Here is a tiny trained network, its code and every weight. The questions are about switching its units off for an input and a target symbol, where a switched-off unit gives its printed mean instead of its output.

import numpy as np


def w(rows, s, z=0):
    codes = np.array(rows[::2]) - 128.0
    scale = np.full(codes.shape[1], s)
    scale[-1] = z or s
    return codes * scale


def f(y):
    return y / 2 * (1 + np.tanh(0.7978845608 * (y + 0.044715 * y**3)))


def softmax(a):
    e = np.exp(a - a.max(-1, keepdims=True))
    return e / e.sum(-1, keepdims=True)


def log_softmax(a):
    a = a - a.max(-1, keepdims=True)
    return a - np.log(np.exp(a).sum(-1, keepdims=True))


def net(x, mask):
    ids = ['ΓΛΞΠΨβμστφω'.index(c) for c in x.split()]
    T = len(ids)
    res = E[ids] + P[:T]
    r = res
    for j in range(2):
        rows = slice(3 * j, 3 * j + 3)
        q, k, v = (r @ M[0][rows].T for M in (Q, K, V))
        z = softmax(np.where(np.tri(T) > 0, q @ k.T / 3**0.5, -1e9)) @ v
        o = O[0][rows]
        res = res + np.where(mask[j], z, o[:, -1]) @ o[:, :-1]
    y = f(res @ A[0][:, :-1].T + A[0][:, -1])
    res = res + np.where(mask[2:18], y, B[0][:, -1]) @ B[0][:, :-1]
    return log_softmax(res[-1] @ U[:, :-1].T + U[:, -1])


Q, K, V, O, A, B = {}, {}, {}, {}, {}, {}
E = w([
[123,69,69],'Γ',
[144,161,185],'Λ',
[153,73,66],'Ξ',
[225,135,117],'Π',
[85,164,246],'Ψ',
[206,105,166],'β',
[238,158,74],'μ',
[180,82,40],'σ',
[25,85,151],'τ',
[3,182,49],'φ',
[128,159,228],'ω',
],0.018)
P = w([
[74,106,87],'0',
[103,126,91],'1',
[120,140,89],'2',
[145,144,81],'3',
[168,162,69],'4',
[188,164,67],'5',
[206,169,60],'6',
[222,170,59],'7',
[242,171,59],'8',
[252,161,71],'9',
[178,162,79],'10',
],0.0032)
Q[0] = w([
[158,157,252],'h0',
[109,72,125],'h0',
[117,205,179],'h0',
[150,223,215],'h1',
[125,74,72],'h1',
[173,184,115],'h1',
],0.029)
K[0] = w([
[219,146,198],'h0',
[65,149,147],'h0',
[213,164,145],'h0',
[4,185,116],'h1',
[211,103,133],'h1',
[128,221,117],'h1',
],0.026)
V[0] = w([
[180,114,145],'h0',
[116,133,21],'h0',
[199,2,167],'h0',
[178,103,208],'h1',
[145,232,129],'h1',
[141,111,90],'h1',
],0.017)
O[0] = w([
[177,113,125,75],'h0',
[115,249,150,253],'h0',
[195,108,26,51],'h0',
[235,77,29,84],'h1',
[145,161,219,151],'h1',
[121,178,75,156],'h1',
],0.014,0.0055)
A[0] = w([
[223,175,131,169],'n0',
[182,182,104,176],'n1',
[64,140,75,65],'n2',
[196,90,154,102],'n3',
[121,58,205,132],'n4',
[153,146,92,254],'n5',
[181,195,151,112],'n6',
[196,185,180,123],'n7',
[63,89,137,131],'n8',
[63,169,50,104],'n9',
[96,146,165,143],'n10',
[217,110,95,170],'n11',
[154,179,178,96],'n12',
[104,109,220,85],'n13',
[5,87,93,137],'n14',
[74,98,154,153],'n15',
],0.011,0.0097)
B[0] = w([
[124,47,92,210],'n0',
[159,217,199,200],'n1',
[158,165,140,174],'n2',
[157,213,211,193],'n3',
[57,193,81,196],'n4',
[117,95,253,204],'n5',
[167,111,135,201],'n6',
[112,120,147,207],'n7',
[169,55,115,187],'n8',
[136,98,77,212],'n9',
[109,73,75,236],'n10',
[73,98,13,238],'n11',
[79,159,113,221],'n12',
[204,145,138,252],'n13',
[76,210,191,221],'n14',
[186,77,100,208],'n15',
],0.02)
U = w([
[65,130,105,1],'Γ',
[66,112,137,75],'Λ',
[2,80,187,166],'Ξ',
[104,96,208,163],'Π',
[138,93,150,248],'Ψ',
[114,97,102,162],'β',
[205,151,131,52],'μ',
[148,141,140,120],'σ',
[110,157,177,38],'τ',
[111,150,130,151],'φ',
[164,162,90,144],'ω',
],0.011,0.0095)

Each question gives the input, a string of symbols that net reads in full, and the target symbol t.
The units are the heads (3 rows each of Q, K, V and O) and the neurons (one row each of A and B). Each row of codes is followed by its name. A weight is (code - 128) times the scale printed after its matrix; where a second scale follows, it is the last column's (O, A, B and U).
mask holds one flag per unit, heads first, then neurons. A switched-off unit (its flag False) gives its mean, the last column of its rows in O or B, instead of its output. The means were averaged over made-up inputs and are rounded, as every weight is.
A unit's drop is (log p(t) with every unit on - log p(t) with that unit switched off) / (log p(t) with every unit on - log p(t) with every unit switched off).
The circuit of an input: a set's keep is (log p(t) with only the set's units on - log p(t) with every unit switched off) / (log p(t) with every unit on - log p(t) with every unit switched off). Starting from the 12 units with the biggest drops (on a tie, the unit counted first), units are removed one at a time, each time the one whose removal leaves the highest keep (on an exact tie, the one counted first), for as long as the keep stays at least 0.8.
units of the circuit, in order: the units of the circuit, biggest drop first
k most important neurons: the k neurons with the biggest drops, biggest first
which heads matter: for each layer, one digit per head in row order, 1 if its drop is at least 0.15 and else 0, layers parted by /
input Γ Λ ω Γ σ Γ Γ Γ Ψ ω, target Γ: most important neuron -> n11
input Γ τ μ β Γ σ Γ ω ω, target β: units of the circuit, in order -> h0, n11
input Ξ Γ Γ ω μ Ψ σ σ Γ ω Ψ, target Π: 2 most important neurons -> n13, n0
input τ Γ ω, target Ξ: 3 most important neurons -> n14, n13, n4
input Γ Γ ω Γ Ψ, target ω: 2 most important neurons -> n3, n5
input Γ Λ Ψ Ξ Ξ Γ ω σ Π ω Ξ, target Ψ: which heads matter -> 11
input τ σ Ψ Π σ Γ μ, target Π: which heads matter -> 00
input ω β Ψ Λ ω, target β: units of the circuit, in order -> n11, h0
input Γ ω Γ σ Γ Γ, target τ: 2 most important neurons -> n13, n11
input σ σ Γ Γ Π, target Ψ: 3 most important neurons -> n0, n11, n5
input μ ω μ μ σ Γ Γ β Λ σ Ξ, target β: units of the circuit, in order -> n11, h1
input ω Π Ξ, target Ψ: units of the circuit, in order -> n4, n12, n13, h1
input Ψ ω τ Γ μ Γ σ, target Π: units of the circuit, in order -> n11, n4, n13
input Ξ Ψ Ψ Π σ Γ, target Ψ: 3 most important neurons -> n5, n14, n1
input τ Γ μ τ σ φ ω, target ω: units of the circuit, in order -> n5
input Γ Λ τ ω ω Ψ ω σ Γ Γ Ξ, target Ξ: 2 most important neurons -> n13, n14
input Γ Γ Ψ Γ Γ Ψ Γ σ, target μ: units of the circuit, in order -> h0, n1, n4
input Ξ μ Ψ Ψ Γ τ Ψ Π, target Ψ: 3 most important neurons -> n11, n0, n5
input σ μ Λ, target Π: 2 most important neurons -> n1, n13
input Γ ω Ψ Π ω τ ω ω, target Ξ: units of the circuit, in order -> n15
input σ Ψ ω Γ Γ Ψ Γ σ ω Π ω, target Ψ: 3 most important neurons -> n11, n0, n3
input Λ Ψ Γ Ψ ω, target Γ: 4 most important neurons -> n4, n11, n13, n1
input μ ω σ ω Γ, target Π: 3 most important neurons -> n13, n5, n11
input μ ω Ξ β Γ Ξ, target β: 3 most important neurons -> n11, n0, n13
input Γ τ Ψ σ, target Ξ: which heads matter -> 10
input Ξ φ τ, target φ: which heads matter -> 10
input β Γ β Λ, target β: which heads matter -> 10
